Look-ups in named tables: a row name and a column name give one cell, copied from the table.

simunu:
,pinolar,gad,mon,tok
kot,101,183,208,87
popomul,74,91,78,62
domegub,31,149,173,141
radap,95,31,43,95
gel,168,62,131,199
lakuvek,150,149,71,71
tul,71,180,64,77

tok of lakuvek = 71
mon of kot = 208
pinolar of lakuvek = 150
tok of tul = 77
tok of radap = 95
gad of lakuvek = 149
gad of domegub = 149
mon of popomul = 78
Which row has the largest mon? kot

suko =
	pazek	refe	buz
mezu	64356	25565	51291
latog	46642	51757	76568
voz	64398	26038	42735
natadon	35639	70187	63593
nozavun	63849	27559	37821
lobu	55728	41890	23715
roloka	34355	73558	49599
zipime	44379	59840	25192
pim	58455	33317	69446
vutunir	58908	36583	26274
vuz	64614	25942	43735
zod	63321	28935	35118
soso	60256	34183	28286
bolo	51809	43343	75577

mezu, pazek: 64356
nozavun, pazek: 63849
pim, refe: 33317
zipime, pazek: 44379
zod, pazek: 63321
nozavun, refe: 27559
mezu, buz: 51291
nozavun, buz: 37821
latog, refe: 51757
pim, pazek: 58455
vuz, buz: 43735
bolo, refe: 43343
zipime, refe: 59840
mezu, refe: 25565
Row with the largest buz: latog

mok =
fields: suna, tatadup, bofo, miduned, roradog, vuf, fefi
zab: [199, 129, 120, 149, 111, 122, 133]
dum: [160, 173, 134, 122, 141, 171, 206]
vuzut: [178, 167, 249, 144, 143, 130, 91]
pitud: [177, 158, 185, 210, 124, 142, 128]
zevi: [85, 170, 218, 204, 138, 115, 90]
gan: [123, 103, 145, 179, 130, 132, 128]
rakipeg: [198, 221, 214, 248, 150, 120, 113]
bev: [163, 100, 30, 79, 224, 243, 245]
bomeven: [129, 137, 81, 128, 115, 196, 140]

bomeven, vuf -> 196
vuzut, suna -> 178
bev, suna -> 163
vuzut, bofo -> 249
dum, roradog -> 141
gan, vuf -> 132
zab, tatadup -> 129
gan, tatadup -> 103
zab, suna -> 199
dum, suna -> 160
pitud, bofo -> 185

dapilom =
	vimuf	zal	lagum	kar
faz	46	49	59	39
kalol	8	54	64	53
selila	45	32	58	45
latuled	46	78	55	49
zasunot	27	60	70	26
lifo	27	51	72	53
pirodim	42	74	33	33
pumobes	57	26	18	50
fad	54	48	27	68

What is the kar of zasunot in dapilom?
26
What is the lagum of lifo in dapilom?
72
What is the vimuf of pumobes in dapilom?
57
What is the vimuf of selila in dapilom?
45
What is the zal of kalol in dapilom?
54
What is the zal of pumobes in dapilom?
26
What is the kar of pumobes in dapilom?
50
What is the vimuf of fad in dapilom?
54
What is the vimuf of latuled in dapilom?
46
What is the kar of lifo in dapilom?
53
What is the zal of fad in dapilom?
48
What is the zal of faz in dapilom?
49
What is the lagum of zasunot in dapilom?
70
What is the kar of kalol in dapilom?
53

laputi:
,gefema,fomo,mog,diz,fugel,sozal,ripibi,las,rusif,lurativ
bak,5628,5021,5600,4602,7125,6319,6125,7436,7379,4981
tis,6376,4538,6604,5441,7929,5888,5104,4411,7936,4771
bem,4881,6229,5767,6559,5115,5457,4424,1386,5151,4352
lun,6376,4780,6102,4882,7929,6175,5784,7436,7936,4981
falizil,5628,4780,6604,5720,7125,5600,4764,3403,6822,4562
padebus,4881,5504,6270,6000,6321,5457,4764,2394,5708,4352
kan,6376,4538,6102,5161,7929,6175,5444,6428,7936,4981
milet,3385,5746,5433,4323,5919,5888,7145,7436,4038,6028
potuge,5254,5021,6437,5720,7125,5600,4764,2394,6822,4562

What is the fugel of lun in laputi?
7929
What is the diz of bak in laputi?
4602
What is the ripibi of milet in laputi?
7145
What is the mog of tis in laputi?
6604
What is the fomo of bem in laputi?
6229
What is the gefema of bem in laputi?
4881
What is the sozal of milet in laputi?
5888
What is the fugel of bem in laputi?
5115
What is the mog of bak in laputi?
5600
What is the mog of kan in laputi?
6102
What is the ripibi of bak in laputi?
6125
What is the mog of padebus in laputi?
6270
What is the fugel of milet in laputi?
5919

Table bofas
|  | rutari | pegu | taza | fegi | sifo | merofof | vab | pedisof |
|---|---|---|---|---|---|---|---|---|
| peros | 121 | 99 | 60 | 88 | 30 | 35 | 62 | 107 |
| leb | 191 | 72 | 169 | 100 | 101 | 107 | 1 | 187 |
| por | 122 | 118 | 143 | 55 | 46 | 135 | 87 | 254 |
| mumosi | 182 | 50 | 138 | 157 | 136 | 65 | 135 | 1 |
| gutapob | 151 | 132 | 160 | 197 | 236 | 166 | 186 | 41 |
| tiv | 87 | 99 | 218 | 179 | 17 | 65 | 143 | 104 |
| der | 185 | 128 | 186 | 188 | 230 | 166 | 38 | 125 |
| borive | 230 | 47 | 102 | 34 | 167 | 145 | 100 | 158 |
| pid | 188 | 117 | 126 | 106 | 252 | 213 | 192 | 124 |
| zogufe | 85 | 141 | 178 | 225 | 122 | 99 | 195 | 23 |
| funetok | 226 | 19 | 129 | 92 | 128 | 79 | 81 | 74 |

pedisof of por = 254
rutari of tiv = 87
pedisof of gutapob = 41
vab of funetok = 81
pegu of borive = 47
fegi of mumosi = 157
taza of peros = 60
sifo of tiv = 17
pedisof of leb = 187
pegu of leb = 72
sifo of borive = 167

nolap
fields: zeladid, lun, daki, nelol, taf
vug: [4154, 7156, 6607, 3820, 4154]
putimuf: [4877, 8349, 4379, 2404, 4877]
vezef: [4759, 8676, 5351, 3645, 4759]
rezef: [2680, 6568, 4572, 2634, 2680]
let: [4352, 7074, 4250, 1505, 4352]
femin: [4447, 7577, 6462, 3838, 4447]
sota: [3752, 6842, 6433, 3804, 3752]
zum: [4456, 7611, 6346, 3843, 4456]
gonate: [4178, 7115, 6541, 3793, 4178]
pomog: [4388, 7456, 6483, 3760, 4388]

What is the daki of rezef in nolap? 4572
What is the taf of let in nolap? 4352
What is the lun of pomog in nolap? 7456
What is the taf of putimuf in nolap? 4877
What is the taf of pomog in nolap? 4388
What is the nelol of zum in nolap? 3843
What is the zeladid of vezef in nolap? 4759
What is the nelol of vezef in nolap? 3645
What is the nelol of gonate in nolap? 3793
What is the lun of zum in nolap? 7611
What is the nelol of femin in nolap? 3838

zusu =
,pusosu,sug,tuniko,susipon,dokelim,vikiv
tiperi,1561,2767,4757,7084,1553,7757
gudol,4701,4697,3346,5871,6489,4032
tezude,6304,8527,1432,5181,6802,1384

gudol, susipon -> 5871
tiperi, dokelim -> 1553
gudol, sug -> 4697
tiperi, pusosu -> 1561
gudol, pusosu -> 4701
tiperi, tuniko -> 4757
tezude, susipon -> 5181
tezude, sug -> 8527
gudol, vikiv -> 4032
gudol, dokelim -> 6489
tezude, dokelim -> 6802
gudol, tuniko -> 3346
tiperi, vikiv -> 7757
tiperi, susipon -> 7084
tezude, tuniko -> 1432
tiperi, sug -> 2767
Which row has the largest dokelim? tezude

Table bopet
         pifuda  vopob    rap  libep  fupag  futupe   lidu  gonub
tinikoz   -8.27   2.57  -4.85  -7.24  -6.43    1.44   0.28   1.13
bam       -3.82  -0.28   8.33  -2.95   0.99    1.79  -4.21  -4.40
sukuro    -5.08  -1.78  -3.97  -3.00  -2.89    3.65  -4.50  -5.55
bal        4.35  -3.16  -5.76   3.29  -3.86   -6.79   5.46   4.52
bogetud   -3.25  -5.02   4.52   2.35  -2.31    0.42  -6.68  -3.55
vub       -3.46   4.65   2.92  -3.99  -3.90   -0.22  -2.10  -2.67
sek       -4.54  -3.36   2.52  -1.30   0.11    4.20   3.29   5.78

libep of bam = -2.95
lidu of bogetud = -6.68
vopob of sek = -3.36
vopob of sukuro = -1.78
fupag of vub = -3.90
lidu of sukuro = -4.50
Which row has the largest pifuda? bal

Table tobof
	sonulu	fodola	dasot
buvomo	0.51	-0.18	0.14
rigus	0.50	0.65	-0.03
zotis	0.01	-0.47	0.99
zulovag	-0.02	0.20	0.24
sos	-0.05	-0.34	-0.58
rog	-0.29	0.07	-0.24
nuborur	0.85	0.41	-0.24

rigus, sonulu => 0.50
rog, dasot => -0.24
nuborur, fodola => 0.41
zulovag, dasot => 0.24
zotis, dasot => 0.99
rog, fodola => 0.07
sos, dasot => -0.58
sos, fodola => -0.34
nuborur, sonulu => 0.85
zulovag, sonulu => -0.02

gonoma =
fields: fup, miz, puno, vumuzo, kevefi, gegulat, vil
zana: [165, 149, 150, 89, 186, 187, 206]
gozivo: [165, 175, 150, 89, 186, 161, 206]
sizo: [204, 149, 150, 89, 186, 187, 196]
nugovuz: [165, 149, 189, 249, 186, 231, 136]
zimi: [165, 149, 150, 89, 186, 187, 206]
pil: [165, 149, 140, 89, 186, 16, 206]
pogidid: [149, 157, 150, 89, 186, 152, 230]
safedar: [165, 149, 150, 89, 186, 187, 206]
notis: [165, 193, 150, 89, 186, 187, 206]
votor: [195, 149, 150, 89, 186, 187, 206]

What is the gegulat of zana in gonoma?
187
What is the miz of pogidid in gonoma?
157
What is the fup of pil in gonoma?
165
What is the puno of notis in gonoma?
150
What is the vil of sizo in gonoma?
196
What is the fup of zimi in gonoma?
165
What is the fup of zana in gonoma?
165
What is the kevefi of pil in gonoma?
186
What is the miz of zana in gonoma?
149
What is the gegulat of pil in gonoma?
16
What is the vumuzo of pil in gonoma?
89
What is the kevefi of notis in gonoma?
186
What is the vumuzo of notis in gonoma?
89
What is the fup of notis in gonoma?
165
What is the miz of gozivo in gonoma?
175
What is the miz of notis in gonoma?
193
What is the vumuzo of safedar in gonoma?
89
What is the vumuzo of votor in gonoma?
89
What is the vil of notis in gonoma?
206
What is the vumuzo of sizo in gonoma?
89

